Below are the code and all the weights of a small trained network. Each question names an input and a target symbol and asks about switching units off, where a switched-off unit gives its printed mean instead of its output.

import numpy as np


def w(rows, s, z=0):
    codes = np.array(rows[::2]) - 128.0
    scale = np.full(codes.shape[1], s)
    scale[-1] = z or s
    return codes * scale


def norm(h):
    return h / np.sqrt((h * h).mean(-1, keepdims=True) + 1e-5)


def f(y):
    return np.maximum(y, 0)


def softmax(a):
    e = np.exp(a - a.max(-1, keepdims=True))
    return e / e.sum(-1, keepdims=True)


def log_softmax(a):
    a = a - a.max(-1, keepdims=True)
    return a - np.log(np.exp(a).sum(-1, keepdims=True))


def net(x, mask):
    ids = ['αβεθμτφ'.index(c) for c in x.split()]
    T = len(ids)
    res = E[ids] + P[:T]
    u = 0
    for l in range(2):
        q, k, v = (norm(res) @ M[l].T for M in (Q, K, V))
        z = softmax(np.where(np.tri(T) > 0, q @ k.T / 4**0.5, -1e9)) @ v
        res = res + np.where(mask[u], z, O[l][:, -1]) @ O[l][:, :-1]
        u += 1
        y = f(norm(res) @ A[l][:, :-1].T + A[l][:, -1])
        res = res + np.where(mask[u : u + 4], y, B[l][:, -1]) @ B[l][:, :-1]
        u += 4
    return log_softmax(norm(res)[-1] @ U[:, :-1].T + U[:, -1])


Q, K, V, O, A, B = {}, {}, {}, {}, {}, {}
E = w([
[187,146,114,106,150,212,122,156,112],'α',
[137,166,90,94,187,144,107,141,74],'β',
[174,131,77,135,130,153,173,82,81],'ε',
[115,121,36,186,171,150,110,157,109],'θ',
[87,161,61,138,108,184,85,117,115],'μ',
[137,152,149,122,93,159,212,140,239],'τ',
[137,152,141,175,131,92,156,6,144],'φ',
],0.017)
P = w([
[91,86,228,177,92,116,138,188,10],'0',
[36,48,165,122,136,144,157,135,28],'1',
[110,179,170,180,104,143,151,179,44],'2',
[62,61,149,115,133,157,162,116,83],'3',
[126,190,141,166,112,132,155,170,81],'4',
[83,79,136,111,128,162,155,108,123],'5',
[144,195,124,152,116,124,155,160,108],'6',
[95,90,119,107,135,158,154,101,152],'7',
[150,204,107,140,118,119,156,151,136],'8',
[104,100,98,90,141,154,159,92,172],'9',
[159,215,92,129,126,117,157,144,162],'10',
[112,105,72,81,160,152,153,81,198],'11',
[167,236,70,121,142,110,154,128,188],'12',
[126,116,54,84,150,142,155,82,212],'13',
],0.011)
Q[0] = w([
[110,120,54,99,194,176,147,69,118],'L0H0',
[125,221,80,189,155,189,191,135,96],'L0H0',
[130,71,157,111,103,53,94,142,136],'L0H0',
[91,10,120,88,155,138,132,103,141],'L0H0',
],0.011)
K[0] = w([
[177,227,93,143,68,102,162,151,207],'L0H0',
[29,65,198,2,46,99,225,214,227],'L0H0',
[152,158,106,95,182,186,40,36,104],'L0H0',
[216,232,126,202,87,115,72,166,103],'L0H0',
],0.0077)
V[0] = w([
[120,130,162,130,198,92,134,183,133],'L0H0',
[111,67,161,86,95,137,113,108,128],'L0H0',
[139,213,143,140,82,140,164,163,170],'L0H0',
[246,218,137,239,134,188,3,74,91],'L0H0',
],0.0044)
O[0] = w([
[163,86,171,163,131,96,75,125,189,103],'L0H0',
[111,129,174,97,15,123,156,157,157,121],'L0H0',
[243,14,59,132,55,134,48,27,136,236],'L0H0',
[37,228,198,119,254,219,195,129,125,3],'L0H0',
],0.0047,0.0042)
A[0] = w([
[169,83,124,115,139,131,117,149,147,25],'L0N0',
[76,205,115,165,173,109,190,145,81,81],'L0N1',
[159,253,122,228,170,201,136,94,110,1],'L0N2',
[161,149,65,76,181,144,3,147,40,119],'L0N3',
],0.0056,0.00067)
B[0] = w([
[226,93,137,183,142,134,143,162,122,152],'L0N0',
[150,196,192,87,140,135,116,141,147,197],'L0N1',
[117,1,110,121,64,69,130,153,101,218],'L0N2',
[113,41,154,84,35,65,156,80,211,255],'L0N3',
],0.0081,0.0054)
Q[1] = w([
[80,60,154,139,196,212,146,83,154],'L1H0',
[110,188,209,198,141,127,103,174,122],'L1H0',
[88,246,252,164,181,108,44,254,59],'L1H0',
[100,127,190,115,216,186,31,138,52],'L1H0',
],0.013)
K[1] = w([
[201,220,160,189,8,18,31,228,2],'L1H0',
[36,37,240,171,140,172,112,145,23],'L1H0',
[23,96,236,147,144,154,187,155,27],'L1H0',
[78,173,226,148,107,105,156,244,64],'L1H0',
],0.0085)
V[1] = w([
[137,112,106,74,128,246,50,248,135],'L1H0',
[174,134,195,2,130,106,127,118,130],'L1H0',
[197,107,70,135,195,133,190,191,44],'L1H0',
[166,168,155,163,72,217,213,103,156],'L1H0',
],0.0092)
O[1] = w([
[173,133,99,78,119,183,76,189,199,44],'L1H0',
[166,81,226,76,35,75,138,131,143,144],'L1H0',
[253,101,112,126,218,126,145,182,66,105],'L1H0',
[138,128,160,219,90,199,174,121,134,254],'L1H0',
],0.013,0.0035)
A[1] = w([
[73,182,77,73,71,185,88,95,109,165],'L1N0',
[149,157,57,69,186,128,75,140,118,149],'L1N1',
[254,99,180,127,98,190,28,147,183,50],'L1N2',
[151,83,71,136,62,173,94,96,79,3],'L1N3',
],0.0091,0.0036)
B[1] = w([
[132,207,156,28,255,148,182,171,83,253],'L1N0',
[81,54,144,219,57,76,86,149,191,181],'L1N1',
[82,198,143,157,165,125,33,59,64,218],'L1N2',
[125,178,110,50,156,126,164,188,133,240],'L1N3',
],0.011,0.0053)
U = w([
[176,139,165,137,127,190,2,126,80,158],'α',
[142,40,177,44,74,74,106,142,141,81],'β',
[254,117,107,124,171,141,209,154,42,19],'ε',
[83,58,59,185,143,121,69,207,129,228],'θ',
[73,189,115,68,173,169,155,178,107,185],'μ',
[137,117,170,183,67,212,147,174,191,228],'τ',
[48,141,154,199,180,63,114,35,47,3],'φ',
],0.0087,0.0022)

Each question gives the input, a string of symbols that net reads in full, and the target symbol t.
The units are the heads (4 rows each of Q, K, V and O) and the neurons (one row each of A and B). Each row of codes is followed by its name. A weight is (code - 128) times the scale printed after its matrix; where a second scale follows, it is the last column's (O, A, B and U).
mask holds one flag per unit, layer by layer, with each layer's heads first. A switched-off unit (its flag False) gives its mean, the last column of its rows in O or B, instead of its output. The means were averaged over made-up inputs and are rounded, as every weight is.
A unit's drop is (log p(t) with every unit on - log p(t) with that unit switched off) / (log p(t) with every unit on - log p(t) with every unit switched off).
The circuit of an input: a set's keep is (log p(t) with only the set's units on - log p(t) with every unit switched off) / (log p(t) with every unit on - log p(t) with every unit switched off). Starting from all 10 units, units are removed one at a time, each time the one whose removal leaves the highest keep (on an exact tie, the one counted first), for as long as the keep stays at least 0.8.
units of the circuit, in order: the units of the circuit, biggest drop first
most important unit: the unit with the biggest drop
k most important neurons: the k neurons with the biggest drops, biggest first
top k neurons in layer l: the k neurons of layer l with the biggest drops, biggest first
input ε ε ε τ α θ ε θ φ μ τ ε α β, target α: most important unit	L0H0
input ε β φ τ ε θ β τ α φ, target α: units of the circuit, in order	(L1H0; L1N2)
input τ α α, target α: units of the circuit, in order	(L1N2; L1H0)
input τ ε ε τ β θ, target β: units of the circuit, in order	(L0N3; L1H0)
input β μ φ β μ, target β: units of the circuit, in order	(L1H0; L0N2)
input α μ β θ, target β: units of the circuit, in order	(L1H0; L0N3)
input μ α τ β θ μ, target μ: top 2 neurons in layer 1	(L1N0; L1N3)
input φ μ β φ, target β: units of the circuit, in order	(L1H0; L0H0; L0N1)
input ε α α μ φ β μ θ, target μ: units of the circuit, in order	(L1H0; L1N0)
input α ε τ τ φ, target τ: units of the circuit, in order	(L1H0; L0N3; L0N2)
input μ μ θ τ α θ φ τ θ φ, target θ: units of the circuit, in order	(L1H0; L1N1)
input θ μ ε ε β θ μ τ ε μ α β, target β: 3 most important neurons	(L0N3; L0N2; L0N0)
input τ μ τ ε τ φ μ τ μ, target τ: 3 most important neurons	(L0N2; L0N3; L1N2)
input β φ μ α α θ θ τ θ φ φ τ β, target τ: 2 most important neurons	(L0N2; L0N3)
input ε α β μ ε φ β α ε θ μ, target θ: 2 most important neurons	(L1N1; L0N2)
input ε ε α β α τ μ φ ε β μ α, target α: units of the circuit, in order	(L1N2)
input α θ β τ α τ μ τ θ α θ τ θ, target τ: units of the circuit, in order	(L1H0; L0N2)
input τ α τ μ μ φ μ τ μ τ, target μ: 2 most important neurons	(L1N0; L1N1)
input ε α φ μ ε φ, target ε: units of the circuit, in order	(L1H0; L0N3)
input τ τ μ α α β, target α: top 2 neurons in layer 0	(L0N2; L0N1)
input τ β μ φ τ, target φ: units of the circuit, in order	(L1H0)
input τ ε μ β τ, target β: units of the circuit, in order	(L1H0; L0N3)
input θ θ μ τ ε ε ε β τ ε, target τ: units of the circuit, in order	(L1H0; L0N3; L0H0)
input ε τ ε β τ β φ β, target φ: 2 most important neurons	(L0N3; L0N1)
input μ ε β α μ α μ α φ β μ, target β: 2 most important neurons	(L0N2; L0N3)
input θ μ α, target μ: 2 most important neurons	(L0N2; L1N0)
input μ μ α θ, target α: 2 most important neurons	(L1N2; L0N1)
input ε μ τ μ φ α τ μ, target τ: 3 most important neurons	(L0N3; L0N1; L1N2)
input α ε θ τ φ θ α τ β, target τ: top neuron in layer 0	(L0N2)
input τ ε μ τ φ α μ φ, target μ: top 3 neurons in layer 1	(L1N0; L1N2; L1N1)
